Below is a small trained network, with its code and all its weights. Each question gives an input and a class and asks what happens when units are switched off, that is, made to give their printed mean instead of their output.

import numpy as np


def w(rows, s, z=0):
    codes = np.array(rows[::2]) - 128.0
    scale = np.full(codes.shape[1], s)
    scale[-1] = z or s
    return codes * scale


def f(y):
    return np.maximum(y, 0)


def log_softmax(a):
    a = a - a.max(-1, keepdims=True)
    return a - np.log(np.exp(a).sum(-1, keepdims=True))


def net(x, mask):
    res = np.array(x, float).reshape(1, 5) / 4 @ E
    y = f(res @ A[0][:, :-1].T + A[0][:, -1])
    res = res + np.where(mask, y, B[0][:, -1]) @ B[0][:, :-1]
    return log_softmax(res[-1] @ U[:, :-1].T + U[:, -1])


A, B = {}, {}
E = w([
[253,84,88,137,80,81,167,73,197,97],'x0',
[124,23,136,190,185,221,44,89,182,61],'x1',
[143,20,192,248,120,31,166,218,71,102],'x2',
[109,162,68,95,219,35,128,210,200,56],'x3',
[142,110,138,105,154,116,131,118,127,149],'x4',
],0.0068)
A[0] = w([
[127,154,57,79,191,92,133,202,190,69,110],'N0',
[137,47,147,190,185,191,22,119,161,70,138],'N1',
[156,125,202,130,25,209,147,32,69,190,94],'N2',
[122,220,44,34,113,187,85,55,181,144,65],'N3',
[55,154,191,106,168,184,87,140,44,200,206],'N4',
[141,159,63,105,217,80,124,197,179,65,52],'N5',
[216,118,58,148,72,98,184,79,170,112,199],'N6',
[143,75,197,207,109,51,190,212,78,103,111],'N7',
[40,176,151,123,161,159,58,186,45,176,252],'N8',
[224,102,110,115,65,109,147,56,162,138,166],'N9',
[130,195,117,84,71,69,254,190,77,186,81],'N10',
],0.0063,0.0021)
B[0] = w([
[170,98,165,204,151,199,158,229,73,184,221],'N0',
[194,183,41,68,140,103,61,77,41,56,252],'N1',
[195,93,146,188,193,192,141,254,90,160,220],'N2',
[126,110,253,83,76,55,35,194,190,157,254],'N3',
[101,96,127,167,205,98,154,149,146,63,229],'N4',
[185,85,153,183,167,228,154,205,91,191,217],'N5',
[44,108,122,169,211,70,174,125,166,39,213],'N6',
[135,96,195,91,67,70,5,155,181,135,243],'N7',
[58,140,119,136,188,97,165,119,171,46,239],'N8',
[102,118,127,160,214,91,184,140,187,72,203],'N9',
[229,186,56,50,157,170,86,66,52,41,220],'N10',
],0.0065,0.0078)
U = w([
[127,112,209,92,92,70,31,150,179,149,81],'0',
[177,100,139,186,160,204,171,180,89,180,91],'1',
[184,167,17,65,141,127,86,88,63,64,97],'2',
[117,134,111,139,134,113,131,133,136,116,254],'3',
[57,117,106,154,178,85,206,120,176,62,89],'4',
[88,109,70,127,100,122,156,87,143,167,165],'5',
[42,135,66,141,31,150,195,5,123,255,28],'6',
[64,120,109,122,19,154,198,15,116,236,54],'7',
],0.009,0.0073)

Each question gives the input, the list of numbers given to net, and the class t.
The units are the neurons (one row each of A and B). Each row of codes is followed by its name. A weight is (code - 128) times the scale printed after its matrix; where a second scale follows, it is the last column's (A, B and U).
mask holds one flag per neuron, in row order. A switched-off neuron (its flag False) gives its mean, the last column of its row in B, instead of its output. The means were averaged over made-up inputs and are rounded, as every weight is.
A unit's drop is (log p(t) with every unit on - log p(t) with that unit switched off) / (log p(t) with every unit on - log p(t) with every unit switched off).
The circuit of an input: a set's keep is (log p(t) with only the set's units on - log p(t) with every unit switched off) / (log p(t) with every unit on - log p(t) with every unit switched off). Starting from all 11 units, units are removed one at a time, each time the one whose removal leaves the highest keep (on an exact tie, the one counted first), for as long as the keep stays at least 0.8.
units of the circuit, in order: the units of the circuit, biggest drop first
unit that matters most: the unit with the biggest drop
top k neurons: the k neurons with the biggest drops, biggest first
drop of u: that unit's drop, to one decimal
input [-6,-1,7,8,-6], class 1: units of the circuit, in order -> (N5)
input [7,-6,-3,4,6], class 4: top 3 neurons -> (N6 N1 N9)
input [4,1,6,7,7], class 1: top 2 neurons -> (N5 N0)
input [-1,5,-1,-1,-2], class 2: top 2 neurons -> (N1 N3)
input [-2,-6,3,5,4], class 2: top 3 neurons -> (N10 N3 N2)
input [7,-3,-7,-8,-4], class 1: top 3 neurons -> (N2 N7 N8)
input [-5,7,-7,1,-3], class 0: top 2 neurons -> (N3 N10)
input [-6,-4,-4,-1,4], class 4: top 4 neurons -> (N8 N4 N1 N7)
input [-1,3,-7,8,5], class 1: top 3 neurons -> (N0 N5 N7)
input [8,-1,2,-7,-5], class 4: top 2 neurons -> (N6 N9)
input [-4,3,-8,8,8], class 0: top 2 neurons -> (N3 N2)
input [-4,-1,2,5,3], class 1: units of the circuit, in order -> (N5 N0)
input [-6,-2,7,7,1], class 0: top 2 neurons -> (N7 N2)
input [-2,-6,1,-1,-3], class 2: units of the circuit, in order -> (N10)
input [-7,-2,4,-4,-2], class 4: top 3 neurons -> (N8 N4 N3)
input [-8,-4,-3,2,-3], class 4: top 4 neurons -> (N8 N4 N1 N7)
input [2,-5,-4,-7,-7], class 1: top 2 neurons -> (N2 N1)
input [-5,5,-7,-3,-1], class 0: drop of N3 -> 2.2
input [7,-7,6,6,0], class 2: drop of N2 -> 0.2
input [1,-8,3,7,2], class 2: drop of N0 -> -0.2
input [1,-5,3,0,-1], class 2: drop of N3 -> 0.5
input [1,6,7,0,-7], class 0: unit that matters most -> N7
